[-1.176  0.937 -1.055  0.805] -> 0.937, -1.176

[-132.270  112.969 -115.735  -76.574  151.613   18.902 -114.063] -> 151.613, -132.270

[-0.02  0.16  0.07 -0.17] -> 0.16, -0.17

[[ 0.0 -0.1  0.1 -1.1 -1.8 -1.2]
 [-0.7 -2.3 -0.7 -1.7 -0.1 -0.8]
 [-0.3  1.3 -0.3  1.1 -0.6  0.0]] -> 1.3, -2.3

[-0.12 -0.04  0.10 -0.17] -> 0.10, -0.17

[[-0.02 -0.10  0.11  0.10 -0.08  0.10  0.02]
 [-0.09 -0.05 -0.15 -0.06  0.04  0.09  0.13]] -> 0.13, -0.15

[ 0.9  0.6 -0.4 -1.2] -> 0.9, -1.2

[[-192.96  134.54 -177.40 -195.50 -179.13]
 [-200.48 -116.02  -22.29 -134.99  -13.44]] -> 134.54, -200.48

[[ 143.132 -100.313 -111.548   34.557  -18.723  -48.353]
 [  81.178    3.788   75.290   50.901 -165.262  -54.663]
 [ -79.989 -108.261   31.765  119.506   81.884 -101.991]] -> 143.132, -165.262
---
Q:
[[-0.7  0.3  0.6 -1.3 -0.3]
 [ 1.8  0.7  0.4 -1.1 -0.8]
 [ 0.4 -0.4  0.8  0.3  0.5]]
A: 1.8

Q: [  -4.6  127.7   77.0   80.2   62.6 -190.2]
A: 127.7

Q: [  2.36  18.71  -7.17   6.26 -13.23  12.92]
A: 18.71

Q:
[[-0.136 -0.164  0.081  0.152 -0.105]
 [-0.101 -0.133  0.140  0.076  0.144]
 [-0.127 -0.075  0.060 -0.124  0.121]]
A: 0.152

Q: [-0.18 -1.92 -0.89 -0.61  1.22 -1.55]
A: 1.22

Q:
[[ 144.544  145.120 -212.364   63.219  -51.180   16.386]
 [  34.980   45.145   47.693   57.460   51.963   56.100]]
A: 145.120

Q: [-0.09 -0.12 -0.05 -0.07  0.10  0.15]
A: 0.15

Q:
[[ 0.10  0.03  0.01  0.14]
 [-0.15  0.02 -0.17 -0.08]]
A: 0.14

Q:
[[ 0.04  0.17 -0.05 -0.07 -0.04]
 [ 0.09  0.06 -0.23 -0.01  0.02]
 [-0.06  0.08  0.04  0.11 -0.07]]
A: 0.17

Q: [-0.5  0.3 -0.8  1.4  1.6  1.9 -1.8]
A: 1.9
---
[[-365 -378  -50  304 -446  250]
 [-225  256  538  357 -366 -458]
 [-138  324 -692  801  314 -316]] gives -225

[[ 59 114 146  83 157 131]
 [163 237 114 136 105  86]] gives 59

[[8940 5703 7236 6500 6772 5862 5347]
 [3244 5503 5896 5570 5402 6298 5880]
 [4465 5896 6032 6326 5324 6079 5667]] gives 3244

[[117  39 117  73 235 241 182]
 [250 161 214 104 177 176 206]] gives 117

[[163 246  80 104  72 186  74]
 [ 58 107  82  25 156 192 116]] gives 163

[[199  18 135  25 165  91]
 [140 239 153 106 175   2]] gives 199

[[ 376  309  448  381  182  466]
 [ 151  414 -887  -91  585  822]
 [ 237  424  289  502  299  439]] gives 151
---
[ 6.79  5.86 -1.39 -0.13 -6.69 -2.49 -3.69] Out: -0.13, 6.79

[[ 0.54  5.09  0.94 -1.85  1.48 -0.03  5.92]
 [ 4.39 -4.55 -4.08  4.76 -3.20 -2.49  0.14]
 [ 3.72  3.72  2.83  4.36 -4.64  4.48 -0.44]] Out: 4.76, 5.92

[-7.29 -2.78  3.76  3.06 -7.52  3.26 -1.85] Out: 3.06, 3.76

[ 7.40 -2.26  0.86 -2.46  2.74] Out: 0.86, 7.40

[-0.17  6.82  0.45 -4.26 -0.14] Out: 0.45, 6.82

[-6.80 -6.28  6.00 -3.98 -6.53  3.24  7.08] Out: -3.98, 7.08

[-3.59 -0.39 -7.68 -1.48 -4.58] Out: -7.68, -0.39

[ 2.86 -6.39  5.39  1.43  0.81] Out: 5.39, 5.39

[ 6.40 -6.35 -2.03  7.09 -5.41  1.83 -1.87] Out: 7.09, 7.09

[ 2.93  6.02  1.42 -0.37  0.13] Out: 1.42, 6.02
---
((60.811, -51.018, 41.957, 56.135, 93.912), (-15.176, -113.319, 116.270, -17.697, -69.413)) yields -113.319
(0.12, -0.02, -0.14, 0.06, -0.13, -0.11) yields -0.02
(-0.13, 0.09, -0.19, 0.19, 0.10, -0.17, 0.05) yields 0.09
((130.763, -133.261, 105.615, 106.707, -18.063, -221.778), (133.332, -116.290, 95.011, 112.517, 102.842, -220.336)) yields -116.290
(10.92, -16.92, 11.41, -2.11) yields -16.92
(1.7, -1.6, 0.3, 0.7, 1.2, -0.4, 1.0) yields -1.6
(-12.832, -13.315, 15.584, -6.288) yields -13.315
(-154.2, 20.0, 89.8, 25.8) yields 20.0
